Here is a tiny trained network, its code and every weight. The questions are about switching its units off for an input and a target symbol, where a switched-off unit gives its printed mean instead of its output.

import numpy as np


def w(rows, s, z=0):
    codes = np.array(rows[::2]) - 128.0
    scale = np.full(codes.shape[1], s)
    scale[-1] = z or s
    return codes * scale


def norm(h):
    return h / np.sqrt((h * h).mean(-1, keepdims=True) + 1e-5)


def f(y):
    return np.maximum(y, 0)


def softmax(a):
    e = np.exp(a - a.max(-1, keepdims=True))
    return e / e.sum(-1, keepdims=True)


def log_softmax(a):
    a = a - a.max(-1, keepdims=True)
    return a - np.log(np.exp(a).sum(-1, keepdims=True))


def net(x, mask):
    ids = ['ΓΔΛεζηξτ'.index(c) for c in x.split()]
    T = len(ids)
    res = E[ids] + P[:T]
    u = 0
    for l in range(2):
        q, k, v = (norm(res) @ M[l].T for M in (Q, K, V))
        z = softmax(np.where(np.tri(T) > 0, q @ k.T / 2**0.5, -1e9)) @ v
        res = res + np.where(mask[u], z, O[l][:, -1]) @ O[l][:, :-1]
        u += 1
        y = f(norm(res) @ A[l][:, :-1].T + A[l][:, -1])
        res = res + np.where(mask[u : u + 4], y, B[l][:, -1]) @ B[l][:, :-1]
        u += 4
    return log_softmax(norm(res)[-1] @ U[:, :-1].T + U[:, -1])


Q, K, V, O, A, B = {}, {}, {}, {}, {}, {}
E = w([
[55,117,56,179,144,181],'Γ',
[135,168,129,146,79,113],'Δ',
[116,178,112,87,106,195],'Λ',
[146,146,78,165,86,178],'ε',
[160,124,126,48,162,91],'ζ',
[151,144,109,116,159,193],'η',
[146,131,156,101,128,136],'ξ',
[119,28,1,69,54,200],'τ',
],0.029)
P = w([
[144,124,145,159,114,157],'0',
[187,96,104,86,142,112],'1',
[39,166,74,174,88,2],'2',
[127,158,106,169,132,250],'3',
[182,96,103,100,135,116],'4',
[42,105,90,101,70,55],'5',
[107,178,159,155,151,227],'6',
[184,96,114,103,132,112],'7',
[6,91,102,143,76,94],'8',
[107,177,187,150,147,203],'9',
[188,94,119,104,129,107],'10',
],0.017)
Q[0] = w([
[101,106,161,27,143,239],'0.h1',
[17,76,244,118,186,105],'0.h1',
],0.011)
K[0] = w([
[24,35,75,95,120,62],'0.h1',
[11,205,131,14,146,181],'0.h1',
],0.011)
V[0] = w([
[103,254,74,66,108,192],'0.h1',
[192,62,92,188,173,57],'0.h1',
],0.0095)
O[0] = w([
[125,255,179,65,176,173,252],'0.h1',
[189,86,239,128,55,26,63],'0.h1',
],0.0078,0.0037)
A[0] = w([
[61,140,114,70,72,133,205],'0.n1',
[160,90,111,184,192,183,3],'0.n2',
[6,106,60,107,36,90,126],'0.n3',
[172,51,186,104,165,162,7],'0.n4',
],0.017,0.0058)
B[0] = w([
[48,184,141,193,92,37,232],'0.n1',
[213,123,167,228,181,148,158],'0.n2',
[19,4,108,78,165,43,247],'0.n3',
[76,195,174,64,109,131,177],'0.n4',
],0.015,0.011)
Q[1] = w([
[117,123,54,119,176,184],'1.h1',
[123,83,6,150,99,42],'1.h1',
],0.02)
K[1] = w([
[66,70,139,131,224,157],'1.h1',
[23,79,87,252,14,192],'1.h1',
],0.015)
V[1] = w([
[211,254,87,114,143,116],'1.h1',
[36,61,106,88,233,181],'1.h1',
],0.0061)
O[1] = w([
[226,77,117,112,71,100,246],'1.h1',
[29,114,255,95,32,198,240],'1.h1',
],0.0098,0.0013)
A[1] = w([
[85,96,85,227,130,155,69],'1.n1',
[118,96,54,51,192,112,86],'1.n2',
[253,107,176,121,105,120,3],'1.n3',
[151,223,145,118,142,118,83],'1.n4',
],0.017)
B[1] = w([
[158,94,194,63,80,27,186],'1.n1',
[74,158,72,241,206,145,200],'1.n2',
[5,145,160,213,113,162,153],'1.n3',
[56,86,226,135,65,117,255],'1.n4',
],0.019,0.0056)
U = w([
[82,223,14,111,46,203,139],'Γ',
[149,111,117,35,76,120,170],'Δ',
[153,143,88,110,191,156,207],'Λ',
[178,109,93,159,81,91,186],'ε',
[152,9,174,171,131,69,95],'ζ',
[84,203,117,178,23,68,8],'η',
[95,62,45,115,94,173,173],'ξ',
[105,97,157,228,129,153,95],'τ',
],0.014)

Each question gives the input, a string of symbols that net reads in full, and the target symbol t.
The units are the heads (2 rows each of Q, K, V and O) and the neurons (one row each of A and B). Each row of codes is followed by its name. A weight is (code - 128) times the scale printed after its matrix; where a second scale follows, it is the last column's (O, A, B and U).
mask holds one flag per unit, layer by layer, with each layer's heads first. A switched-off unit (its flag False) gives its mean, the last column of its rows in O or B, instead of its output. The means were averaged over made-up inputs and are rounded, as every weight is.
A unit's drop is (log p(t) with every unit on - log p(t) with that unit switched off) / (log p(t) with every unit on - log p(t) with every unit switched off).
The circuit of an input: a set's keep is (log p(t) with only the set's units on - log p(t) with every unit switched off) / (log p(t) with every unit on - log p(t) with every unit switched off). Starting from all 10 units, units are removed one at a time, each time the one whose removal leaves the highest keep (on an exact tie, the one counted first), for as long as the keep stays at least 0.8.
circuit, biggest first: the units of the circuit, biggest drop first
top k neurons: the k neurons with the biggest drops, biggest first
k most important neurons of layer l: the k neurons of layer l with the biggest drops, biggest first
drop when u is switched off: that unit's drop, to one decimal
input Λ ξ ξ, target Γ: circuit, biggest first -> [0.h1]
input ξ ε ζ ξ ε, target Γ: 2 most important neurons of layer 0 -> [0.n1, 0.n3]
input Λ ζ η Γ Δ, target ε: top 2 neurons -> [0.n3, 0.n4]
input ζ ξ ξ ξ Γ, target ζ: circuit, biggest first -> [0.n2, 1.n1]
input ε Γ ξ ζ η, target τ: circuit, biggest first -> [0.n3, 0.n2]
input ξ ξ ζ ξ η ζ ξ Δ ε Γ, target ζ: circuit, biggest first -> [1.n1, 0.n2]
input Γ ξ η ζ ζ ξ ε ξ Λ ζ, target τ: top 2 neurons -> [0.n3, 1.n4]
input ξ ε ξ ζ, target Δ: circuit, biggest first -> [0.n3, 1.h1, 0.n1]
input ζ Δ ε ξ ζ Γ ξ Λ, target η: top 3 neurons -> [0.n3, 0.n1, 1.n4]
input ξ ξ Λ ξ ξ, target Δ: circuit, biggest first -> [0.n3, 0.n1, 1.n2]
input Γ ξ Λ τ ξ Δ ζ η, target τ: circuit, biggest first -> [0.n2, 0.n3]
input τ ε Λ ζ, target Δ: 2 most important neurons of layer 0 -> [0.n3, 0.n2]
input ξ Λ τ ε ξ ξ ξ ξ ξ ξ ξ, target Δ: circuit, biggest first -> [0.n1, 0.n3, 1.n2]
input Γ ε ξ ζ ξ Γ η, target Λ: top 4 neurons -> [0.n1, 0.n3, 1.n4, 0.n2]
input ξ ε τ ξ ε Δ ζ ζ, target Λ: 3 most important neurons of layer 0 -> [0.n2, 0.n1, 0.n4]
input ε ξ ε Λ Δ ξ Δ ε, target Γ: 3 most important neurons of layer 0 -> [0.n3, 0.n1, 0.n4]
input ξ Γ ξ, target ξ: most important neuron of layer 0 -> [0.n3]
input Λ ξ ε η, target Λ: top 3 neurons -> [0.n1, 0.n3, 0.n2]
input Δ ξ ξ ξ ξ ξ Γ Λ τ ε, target ε: top 2 neurons -> [0.n3, 1.n1]
input ξ Γ ξ ξ ζ ζ ξ ξ Γ ε, target ε: top 2 neurons -> [0.n3, 0.n4]
input ξ ε ξ, target ξ: top neuron -> [0.n3]
input ξ ξ ε ζ τ ξ Λ ζ ξ ζ, target τ: 3 most important neurons of layer 0 -> [0.n3, 0.n4, 0.n1]
input ε ξ ξ τ ζ Λ ξ Δ ξ, target Γ: 2 most important neurons of layer 1 -> [1.n4, 1.n1]
input ε ε ξ ξ ε ε ξ ζ, target Λ: top 4 neurons -> [1.n2, 0.n2, 0.n1, 1.n1]
input Λ ε ξ ξ ξ Λ ζ Δ ζ, target Γ: drop when 1.n1 is switched off -> 0.1
input ξ ζ ξ ζ ξ Δ, target ξ: drop when 0.n1 is switched off -> -0.3
input ξ ε ε, target ξ: drop when 1.n3 is switched off -> 0.0
input ξ τ ζ, target ξ: drop when 0.n1 is switched off -> -0.1
